Each row has a class, written after it, and each block has its own classes.
[ 111  380   24  -23  -43  -41 -614 -390  385  -52 -239 -130  172  244
   -3 -129   72  197  -95 -208 -416 -110  126  -77  401  146   23   41
  -75 -356 -133  160]
tok
[  77  452  -46  -15  -83  109 -701 -372  282  116 -223  110  269  302
  234 -106  211  146 -213 -120 -351 -108  123  -78  307  133  168  228
  -73 -320 -222  363]
Sulof
[ 160   55  -65  182 -450  -54 -244 -135  250 -356  328   21   94    5
   42 -100 -377    6  -89  -76  287 -159  155   72   93  142 -242  134
  182   33   44 -124]
miz
[-226  -13 -286 -413  205   30  203  241  -98  216   51  425  293 -131
  286  315   60   89  -91  197  -23   56   82  -58 -115 -179   79  335
  -87  -34 -572  108]
peme
[ 149   53 -125 -603  222 -205  311  -16  214   19  272   84   39  -13
 -274  286   11   10  124  -97  161  131  168  -51 -390  -13 -199  265
  100 -170   91 -246]
nis
[ -38  381   -9  -82 -112 -186   -8 -124    7  137   24  352  -83 -336
  -23  -94   59  -97 -352 -100  -47 -122  -70   21 -238   38  -61  433
  121 -166  425  210]
Zav
[ 122  155  178  332  -59 -202 -387 -408  251 -432 -102 -483 -125  -21
  249 -493  320  240 -529 -142  -30 -184   41  174  297   93  -99 -250
  -45  -51  255  311]
nis
[-459  726  -70 -315  206  236 -375  226 -268  515 -195  899  380 -205
  345  504 -111   42  -21   83 -172  -90  -79 -215  192  -24 -237  686
 -323 -243 -188  287]
Sulof
[  48  122  -73 -463  141 -228  245   23  214   55  182   95   76   86
 -196  283  248   57   80  -86   90   68  227   -7 -394   11 -204   83
  132 -152  -31  -57]
miz
[ 160 -376  188  351  192 -570   -2 -206  336 -658  -98 -803 -302 -147
  152 -572  189  307 -398  -76  -89 -273 -134  116  406   10  -58 -404
 -182  -34  129   67]
vep
[ -25  293  -35  -62 -128 -206   66  -79   -6  145    8  308 -102 -283
   48  -88   97 -111 -370  -79  -52 -130  -84   61 -271   61    8  339
  146 -136  483  198]
nis
[ -98  654  -57   68 -161  197 -290   44  108  308  147   99  172   -7
 -241 -140  221 -116  163  -97  -93 -113  134 -125 -131   46  268  109
  108  -20  128  127]
peme
[ 157  -93 -147 -571   81 -193  435   50  244  -27  351  -10   52   68
 -486  377  -99  -34  275 -154  229  188  367   33 -547  -10 -329   25
  270  -45  -36 -425]
pira
[ -61  332  -35 -117  -40 -219   92  -49  -28  246   59  274  -22 -315
 -102   -5   50 -115 -268  -72  -61 -113  -34   41 -320   29  -36  366
  143 -123  422  130]
peme
[ 160  226  -90 -118  -76  -62 -467 -349  395  -24 -141   12  194  177
  101  -65   51  159 -173 -138 -263  -55  176  -30  214   56  113   32
   14 -323 -210  164]
Sulof
[ -24  299    7 -114  -87 -181   48 -106  -27  126   58  310  -96 -280
   26  -81   80  -92 -366  -94  -42 -127  -84   39 -262   30  -57  470
  114 -145  403  172]
miz
[  92  -53 -142 -570  111 -153  334   36  171   50  293  254   76  -72
 -320  372  -83  -49  200 -121  242  201  224  -15 -513  -16 -220  138
  217 -125    4 -262]
pira
[ 150  248    1  -43  -90  132 -718 -432  331   16 -127    9  275  263
  185 -130    2  144 -182 -220 -279  -49  184 -134  222   59  135  130
  -47 -315 -183   78]
nis
[ 132 -321   39  182  -42 -120   32  -26  218 -140  217 -515 -124 -166
 -306 -306 -252  -93   97 -225  257   73  243   94 -192 -120  122 -554
  157  238   79 -380]
peme
[ 177   72  -28 -117 -101    3 -536 -365  380  -75  -75    1  201  214
   86  -73   -2  147 -112 -204 -214   -8  188  -54  161   38  109   30
   30 -307 -270   41]
peme
[-341  547   29 -289  -24  -37   -6 -102   11 -164 -455  257  -34 -234
  226   51   10  239   92  104 -306   83 -179   36  282  -70 -102  506
  -35 -251 -596  397]
tok
[  94  136 -132 -542  152 -336  370   41  223   27  208   71  101 -127
 -525  457 -177   -3  204 -132  156   97  220   22 -362   57 -464  183
  119 -199  172 -313]
Sulof
[ -61  510   35  151   20  138 -545 -161  171  231 -218 -102  243   18
   55 -191  137   71  -46  -46 -363 -131  -50 -189  268   89  283   85
 -142 -181   69  183]
miz
[  83 -183   -7  189 -518 -323 -313  -82  156 -486  302  257   55 -222
  478 -223 -227  121 -435  -54  194 -288 -118  113  272   89 -119  356
   22 -185  -42   30]
Zav
[ -88  -52   -5  246 -272  -49 -254  -76  174  -62  124  113  147  100
  260 -112 -275  -22   20   39   11 -224  116  -89  202   40  -47   59
  123   13  -90 -142]
peme
[ -35  363  215  204  172 -466 -176 -155   84 -209    3 -238  -47 -264
 -327 -161  -89   94 -161 -178  115 -330  -80   42  332  390 -632  144
 -244 -129  531  328]
vep
[ -43  339  -59 -118 -123 -132  -99 -151  -86  219   23  507  -42 -291
  203  -36   99 -122 -454  -54   16 -115  -85   69 -270   29  -25  566
  137 -155  395  290]
peme
[ -17  427 -228  308 -379 -122 -562  -23  398 -277  166  405  324  -40
  358  -70 -151  132 -180  121   88 -457   -2  -24  483  190 -221  519
 -100 -180 -121  267]
peme
[ 112  146 -172 -587   72 -160  283   27  187   17  273  186   48 -178
 -299  305  -38  -66  125 -183  238  180  235   23 -563  -17 -239  226
  188 -136  133 -260]
pira
[ -97  447  207  323   32  239 -378 -193  144  193 -248 -532    1   80
   44 -596  517  124  -52  -63 -246  -51   -1 -125   70   24  413 -214
  -61   78   53  300]
nis
[  49  113  -61 -617  197  -76  363    8  148   -2  222   31  -27   99
 -379  309  127  -40  282 -170  115  257  321  -14 -568  -68 -196   94
  235  -55 -111 -248]
peme
[ 216 -192   84  579   21 -222 -315 -283  289 -201   63 -474   67  213
 -129 -385  145  127 -422 -118  -59 -359  103  -29  369  137   27 -437
 -110   12  263  199]
Sulof
[ 135 -114  327  489  -55 -254 -368 -308  432 -301 -170 -775   44  342
 -272 -453  312  259  -72 -224 -352 -261  151  -64  293   97   78 -656
  -88  -74 -109  131]
vep
[ -59  741  -39   75 -196 -127 -584 -204  289 -208  -32  279   33  -35
  371 -142  156  143 -161  -85  -20 -291  -17  -36  298  161 -261  443
  -41 -296  235  274]
vep
[ 187  125  -28    3 -162  -39 -598 -408  334  -66   14  -19  150  188
   98 -135 -111  137 -217 -190  -93 -103  204  -62  248   25  -12   83
   54 -258 -110   -2]
Zav
[ -35  376   -4  -88  -86 -207  117  -89  -76  208   -4  212  -60 -306
 -164  -24   53 -129 -291  -84 -105 -104  -53   87 -296   93  -86  352
  136 -108  482  197]
peme
[-105  538  -61  -71 -224  177  -38  162  189  110  107  142   60 -232
 -296 -108  132  -94  215 -168 -107  -12  133  -90 -301  -19  104   63
  105   -9   85  -93]
tok
[  98  107  -98 -533  123 -343  299   -6  231  -96  231  113  -10  -54
 -349  289   31    4  103 -143  193   80  230   48 -389   68 -414  224
  147 -154   34 -121]
tok
[  11  217  366  261   56 -575 -122 -184  217 -336 -239 -700 -202 -133
 -561 -209   83  136 -199 -428 -253 -194  -13  171  207  255 -361 -421
  -84 -200  568   75]
pira
[-213 -203  -23 -210  -77 -237  256  142 -120 -347  151  571 -262 -453
  293  280 -604  -39  -20   15  491   83 -126  185   21 -237 -272  206
  210   -7 -102 -114]
peme
[ 163  257  -25  -52 -125   45 -650 -399  344  -26 -152   -8  234  265
  170  -70    6  156 -166 -166 -250  -54  150  -31  285   70  123   60
    1 -326 -169  146]
pira
[  20 -199  331  333  318 -443 -113 -208  -47 -306 -207 -450 -126   61
 -150   24   81  138 -362 -223 -273 -213  -83   56  365  129 -364 -435
 -175 -167  528  -27]
Zav
[ 174  242  -38  -89 -104  -37 -537 -369  396  -28  -98  -96  201  221
  -22 -125   16  156 -121 -196 -247  -69  192  -62  223   75   61   74
    3 -319 -176   83]
tok
[ 151  127  -57  -57 -174  -78 -569 -340  417 -102  -90   44  181  160
  204 -126   24  191 -231 -201 -195  -86  125  -16  237   58   86   96
   10 -371 -162   87]
peme
[-225   73   30 -184 -465 -299  187   91 -144 -197  100  770 -419 -571
  500  -35 -249  -72 -434  -15  807  -10  -91  470 -279  -24 -498  494
  356   35   49  495]
tok
[ -12   74  420  207  210 -295  -19 -163  -53 -269 -277 -714 -255 -167
 -525 -292  178  143 -159 -318 -359   26 -196   51  215  292 -229 -321
 -224  -71  481   63]
Zav
[ 124  221  -17  -69 -149   28 -532 -337  335   -6 -139  -34  200  221
   97  -95   28  155 -137 -170 -250  -14  149  -56  216   46  159   15
   23 -303 -190   95]
Sulof
[ -63  366   -7 -111  -59 -160   44  -88  -55  210    9  355  -66 -268
   29  -57  129 -101 -353  -43  -93 -123  -85    5 -254   10   -9  467
  104 -148  385  226]
Zav
[ 142  -72 -118 -609  146 -298  374   13  207  -73  349  141   -1  -18
 -326  380 -147  -24  123 -129  314  152  244   14 -414  -24 -371  218
  184 -140   65 -326]
Zav
[ 155  192  -40  -63 -126  -58 -565 -371  395   45  -97  -21  221  169
   10 -146   -2  156 -144 -176 -222  -89  136  -80  211   91  104  108
    0 -327 -122  112]
vep
[-138  781  -40  222  -29 -395 -258  -16  323 -151 -120 -175  145  -80
 -338   -4    8  141   29  -47 -295 -459  -18   18  541  332 -390  275
 -143 -241  215  279]
peme
[-293  830  -73  155  -26  115 -335 -141   83  540 -432 -154  220  243
 -233  -16  162  -14  151   45 -698 -218  172 -133  357  135  -73  235
  -46  -55   60   41]
Sulof
[ 232 -525    6  238  -57  147  -26  -97   41 -195  191 -542  109  188
   92 -194 -115   24 -172   -2   49   69  203   44   -1 -101  321 -611
   68  306 -114 -273]
nis
[ -98  469  -28   28   51  -17 -200  116  360   61 -117 -145  419  167
 -157    9  151  202  188   20 -615 -290  -24 -248  379  195  124  189
 -285 -270 -225   76]
peme
[-193  819  -47 -100 -151   45 -229  189   73  164    2  247  172 -477
   42 -140  171   13   54 -116 -322 -124 -173 -173  -42   23  277  316
 -165 -283  281   47]
nis
[  83   75 -107 -502  181 -308  259   12  243 -107  225  210  -36  -40
  -93  294   79   43   13 -122  197   39  185  -20 -347  -28 -317  131
  108 -199  150 -155]
nis
[ 188  -92  187  200  173 -478  185 -263   69 -479  109 -786 -475 -435
 -704 -344 -286  -53 -117 -326  133   39   38  236   63   -7 -327 -429
   53  125  671 -340]
Sulof
[ 166  -71 -180 -506  -45 -365  387   65  228 -146  423  265  -17 -209
 -259  322 -123  -55   47 -147  431   76  262  126 -543   -1 -429  148
  261 -103  138 -269]
tok
[-290  370  -91 -423  394 -251  423  408 -559    7  -67  381  104 -632
 -156  733 -414  -14  -54   86  201   65 -303  225  115  216 -578  452
 -271  -96  246  266]
nis
[ -36  246  -19  349 -693   49 -465   64  242 -209  189  569   97  -55
  597 -368  370  -22 -197  -65  209 -293  -22  114  -58  214  142  294
  114  -72 -169  493]
Sulof
[-169  471 -128  -56 -115 -170  -54   97  191 -129   55  158   21 -175
   69  -81  115  179   74   60 -103 -210 -103  -91  311   78 -116  405
  -91 -167 -111  107]
Sulof
[ 119   48 -232 -559   70 -302  318   91  342  -51  292  301  163 -118
 -344  425 -127   14  135 -104  270   66  270   51 -437   70 -466  256
  111 -180    9 -195]
vep

A new block, with new classes.
[-131  185   39  122  -92  -54   14   -5 -156  300 -431   22 -111  105
  211  101  235   62 -161 -336  131  -64  344 -212 -490  -48  306 -391
  192  145  142   75]
pitub
[ -43  156   79  146 -324  302  -48  -35   94  193   18   14    4 -221
   95  165  205  324  196  334 -201  532  515 -743 -119 -485  378  190
 -414   81 -315  316]
pitub
[-143  112  -39   51  -56  -86  -92  -71 -194  307 -409   56 -162    0
  172  121   75  -10 -156 -296   24   33  303 -365 -515 -234  187 -278
   85   94   -2  114]
ligir
[  54  -20   36   26 -283 -120 -242  109  554  178   65   68 -320 -369
  159   28  -34  -61   32  123 -104  416  -36 -237  166 -224 -260  130
 -110  216  -70  -41]
Dofa
[-165  275  215  -90 -123  325  202 -260 -352   15 -311  -79  541 -180
  -57   75  209  672  332 -299   -6   67  399 -278 -138  166  731  296
 -155  -45    5  271]
tad
[-192  138   45   61 -146 -108  -52   46  -89  334 -387   53 -189    7
  280   78  120    7 -119 -226  109   68  284 -119 -362 -132  198 -291
  119  133   57  161]
guzu
[ -69   78  174  -31  -73  267  106 -230  131  -41 -330   -7  230 -269
   52   32   85  253  290 -143 -162   14  209 -113  -19  173  179  253
  -63  -39  -13  -90]
Dofa
[-118  190  224   34 -363  241  184   71  118  246 -348   80  171  -59
  111   27  371  392  105 -122   12   -1  450 -291  -93  165  673 -269
  146  319  145   90]
tad
[-375   35  -27   67 -206  221  -11  -91 -274  -71 -322   24   11 -298
  -49   89   45  330  236  -93 -120   46  526 -899 -259 -510  422  -32
 -270  -16 -246  312]
ligir
[ -26  153   92   93 -126  -97  -42   32  -71  424 -283   41 -113  113
  268  148  221   56 -212 -288   97  108  317 -101 -447 -102  300 -258
  104  147  159  126]
Nudor
[-302  232  141 -211 -222  175   72   -6 -194  -42 -413  -57  354 -244
 -145  -44    6  520  378  -41  -18  -72  367  -22   69   65  411  -61
  -76  229   68  253]
Dofa
[  -6  297  238   75 -108  166   82  -31   67   30 -331  -71  141 -124
  173  130  218  340  301   23  -43  144  370 -375 -133  -29  332  146
  -58   44   36   71]
gim
[-292  281  110   -7 -249  233  102 -181  -77   38 -396   23  319 -339
  -21   21   47  464  363   25  -71  176  500 -419 -117 -250  469  180
  -34  111 -139  170]
Nudor
[ -87  168   82   14   10 -167  -85  -72 -237  265 -355   43  -75   57
  215  157  143  -60 -203 -461   74 -149  208   56 -405  -24  166 -248
  152  132  206   17]
gof
[ -93   51  -36   70 -151 -151 -157   49   28  339 -239   66 -266  -40
  235  110  -27 -174 -157 -127    6  188  184 -196 -310 -288   -9 -145
   88  137  -43  126]
ligir
[ 160  135  115  100  -45  -75  -43   34   10  303 -157   -9  -37  119
  234  160  177  -35 -178 -255   75   76  133   54 -309   70  157 -143
  125   74  180   26]
Liv
[ -45   71  -16  102  -79 -170 -101  -47    7  392 -249   41 -268   24
  283  129   68 -108 -234 -283   37  164  189 -213 -447 -243   60 -182
  129   57   42   -1]
Liv
[ -59   36  -63  120   57 -109  -14  -26  -95  287 -382   84 -164   75
  217  101   64 -148 -182 -313   76   51  250 -332 -460 -115   89 -218
  236   43  -33    5]
Liv
[  37   62   41  119  -44 -170  -77  -18   11  368 -340   36 -230   46
  317  170  109 -174 -232 -338   68  113  153 -268 -466 -122   99 -144
  200   39  103  -41]
Fop
[ -88  139   22   55 -190  -90  -52   26 -125  461 -372   66 -185   65
  269  148  188   56 -212 -270   62  197  290 -251 -490 -146  318 -300
  109  157   81  273]
gim
[  43   25  262    4 -222   38   45  -18  143  152 -299  -22   55 -117
  227  104  175  218  -16 -247   33  194  258 -430 -172  131  404  124
  164   27  176  107]
pitub
[ -73   27  121  195 -207  298   -2 -260  406   -2 -292    0  -72 -328
   60   -5  -58  157  337   77 -185  121  249 -604  -84 -180   90  231
  -82 -141 -298  -42]
guzu
[ -22  -50  -47   38   -5 -167  -98  -15  -38  227 -239   68 -247  -23
  180  107  -55 -204 -192 -255    9   71  172 -327 -345 -181  -21 -178
  152   45   14   28]
gof
[-212  139   53   27 -106 -114  -71   19 -230  260 -479   72 -147  -15
  206  124  127  -35 -137 -369  127  -88  306 -188 -419 -129  222 -374
  172  155   90  161]
Fop
[-125  231   17  128 -111 -103  -26  -40 -109  383 -345   71 -138   45
  208  122  148   40 -132 -279  103   35  312 -172 -482 -200  250 -279
  137  173   86  109]
gof
[-238  166   85 -121 -105  121 -135 -153  -19 -157 -246  -26  131 -458
  -25   61  -55  147  328  -31 -233   53  294 -550   54 -177  127  273
 -154   21 -232   89]
gof
[-158   90  -25   32 -120 -112  -94   64 -134  251 -345   71 -169  -39
  194   77   91  -36 -144 -232   64   33  265 -214 -340 -192  148 -325
  120  148   16  159]
tad
[-232   64   27   56  -54  -42  -51   38 -247  189 -412  105 -135  -15
  172  119   94  -16  -82 -294  137    0  353 -351 -410 -224  142 -316
   73   92  -56  193]
Nudor
[ -17  110   82  -36  -98 -182 -136   -4 -115  293 -312   18 -103  -38
  171  111   37  -48 -185 -232   91   86  223  -33 -322  -45  143 -197
  157  122  154  182]
Dofa
[ -13   10   29  103  -61  -50  -65   39   90  220 -251   43 -190   17
  246   86   61 -120 -130 -226   42   70  150 -198 -321  -83   21 -184
  120   45   -1   22]
tad
[ 269  -56  -73 -290  125  -92  -85 -196  321 -139   68 -168  133 -297
 -196  -79 -206   72   18   18 -243  210 -192   -8  260  299 -278  390
  166  -84   97 -339]
tad
[ 100    4   19  -39  -94 -241 -156   33   20  367 -252    5 -203   -5
  201  111   11 -102 -237 -171   58  298   99 -208 -294  -35   22 -122
  192   96  131  110]
Liv
[-221  315  238   55 -440  245  -37  -68  287  137 -187   23   90 -362
   69   31  210  380  260  -24  -85   71  322 -160   30 -101  454    0
 -129  225  -58  126]
ligir
[  -5  299  245   77  -85  295  -49   21  285 -185 -144  -71  289 -301
  -84   85  -90  116  498  367 -180   65  161   84  419  133   90  357
 -161   41 -175   74]
gim
[ -64   44   13   56 -144  -89  -53   31 -113  335 -301   86 -212   18
  223  129   72  -69 -155 -127   84  193  247 -235 -332 -184  103 -251
  127  116   13  189]
guzu
[-192  106  -29   48  -11 -143 -117  -24 -231  155 -362   73 -159  -82
  131  104   53 -167 -122 -286   57 -124  286 -128 -342 -183   49 -311
  107  110   29   52]
Liv
[-137  231   51   70  -67  -45  -36  -97 -251  369 -384   70 -102   62
  255  165  178   34 -116 -305   62    1  393 -101 -535 -209  249 -300
   76   99   41  175]
guzu
[ 149  -21  117  -94   72   10  -73  -91  102 -349 -142  -32   70 -307
  -32   54   -3   66  253    5 -158  -32  -17 -268  181  110 -127  211
  -21  -76   93  -27]
Nudor
[-187  364  176 -101 -147  187   51  -66 -165   80 -320 -114  282 -131
    5   62  249  496  215   21  -49  133  469 -379 -109   97  507   43
  -87  137   26  172]
gof
[-119  163    9   29  -40 -117  -50 -107 -211  288 -431   33 -156   -9
  261  138  180    3 -149 -377   47    0  284 -164 -539 -155  127 -314
  127   62  128   39]
Liv
[ 210  -96  222  -44  -42  253  156  -65  311   43  -69  -81  172  -51
  176  122  165  161   23 -184 -155  295  194 -467  -37  389  247  327
  112 -104   58 -108]
gof
[ -37   -2 -104  -58   97 -267 -126  -95 -214  233 -335   39 -264   20
  193  126    3 -214 -258 -479   14  -44   48 -179 -443  -82 -132 -243
  211   35  115  -29]
gof
[ -35   -7  -50  -28   57 -188  -86  -48   10  232 -358   80 -274  -13
  189  100   21 -178 -199 -342   51   86  128 -438 -437  -12 -145 -249
  264   90   78  -60]
Fop
[ 206  140  368 -114 -522  329   25  155  117   71   41 -161  362 -142
   43   84  262  610  152  219  -79  338  270  -87  140  206  675   54
 -217  107  201  512]
Fop
[-272  173   47  -35 -277  163    3   33  -92  106 -303   -4  115 -286
  -45   55  124  434  138  -38  -36  212  425 -618 -161 -215  601    6
 -222  166 -130  348]
pitub
[ -81  201   67   95 -185  -24  -75   80  -39  325 -323   63  -63   29
  209  122  155   28 -117 -210   77   51  293 -115 -350 -158  305 -268
  116  222   -5  232]
pitub
[ -76  135   77 -120 -143  278   10  -97  -90  -63 -160 -149  240 -271
  -64   47   13  472  239  134 -155  366  326 -713  -42   76  383  188
 -197 -132 -145  358]
Dofa
[-182   82  -64  -96   45 -243 -106    5 -155  157 -417   73 -196  -57
   77   57   19  -63 -164 -383   88  -87  140 -224 -337  -42   27 -315
  226  156  108   95]
Nudor
[ 199   55    5 -203 -285  133  -97   43  254  147  305 -149  109  -78
  -10  -14  -81  232   19  225 -259  345 -114  317  225   72  -11   98
 -146   63   -7  226]
Dofa
[ -12  160   94  202 -162  -47  -41    8   75  381 -226   83 -193   83
  302  152  185 -103 -141 -214   56   25  187    8 -332 -122  148 -255
  119  158   98   -3]
guzu
[ -63   99  -12  135  -75  -89  -84   -1   -5  299 -213  104 -227   16
  216  120   50 -106 -129 -228   20   32  217 -231 -343 -262   66 -199
   74  139  -55   77]
gof
[  -2   59  -31   84   32  -98  -38  -55 -134  245 -288   69 -144   85
  219  112  103 -105 -164 -283   24   -8  207 -162 -441 -169   27 -219
  144   28   24   -4]
gim
[ 316  -76   52 -290  218   81  -91   19  163 -365  108 -285  259 -160
 -195   30 -338  -75  268  187 -260  169 -251 -222  464  523 -263  507
  -24 -188  -75  -90]
guzu
[-185  184   -1  120  -24  -75  -22  -42  -76  289 -402   88 -191   14
  265  139  160  -27 -120 -310   57   40  286 -342 -505 -175  166 -239
  121  110   31   54]
tad
[  41   17   90  -68   72   58   -1 -312  -59  -99  -81 -111   11 -255
  -10   99   21  188   79 -170 -188   38  209 -579 -217  -13  161  225
 -134 -342   72  -70]
gim
[ -48  -15 -104    5  -87 -183 -184   -9 -117  317 -241   65 -264  -79
  191  134   -4  -86 -236 -183   -2  293  209 -439 -466 -376   18 -173
   27   40  -43  210]
tad
[-135  146   56   75  -79 -113  -48  -35 -103  331 -394   78 -166   19
  239  132  155  -54 -122 -314   86    5  266 -103 -414 -131  152 -245
  136  149   94   58]
gof
[-105   91   10   56 -127 -155 -107   38  -28  338 -368   97 -258  -56
  246  142  108 -106 -166 -198   63  182  222 -332 -336 -201  125 -219
  130  189   19  114]
pitub
[-232   55  -70  136  -65 -159  -76   42  -85  307 -471  137 -303  -36
  216  105   64 -133 -186 -302   86   26  378 -565 -493 -330  154 -363
  205  166  -49   59]
Liv
[  96  108  274 -178  -94  164   50  -36  101   13 -219  -69  308 -131
  -32   70   64  316  206 -113  -12  118  105   -8  119  362  262  205
   58   68  109   87]
ligir
[ -88  106  -40   71   72 -147  -32  -47 -119  236 -262    1 -132   32
  189  109   -2 -131 -141 -296   80   42  186 -176 -378  -63   56 -165
  157    9   74  -46]
Fop
[ -45  140   29  156  -74 -100  -57    9  -49  312 -308   41 -205   50
  269  136  194  -61 -148 -262   87   48  213 -154 -394 -135  143 -236
   88   95   71   50]
pitub
[  96  185  260   -3  -50  125   82 -197    6  -79 -309 -146  311 -167
   98  129  169  282  213 -147 -145   -3  285 -162  -77  143  421  310
   36  -64  234  -73]
Nudor
[  20  -38  166 -162 -479  344  -26  166   96  184 -120 -104  179 -161
   53   56   -5  492  151  264 -174  567  292 -472   86  -13  562  125
 -242   47 -205  688]
guzu
[-146 -133  134  -56 -197  157  109 -208  -13   64 -355   11   57 -258
  -79  -69   32  315   75 -148   62   77  360 -346 -125  124  295  -80
   28  -49   82   13]
Dofa
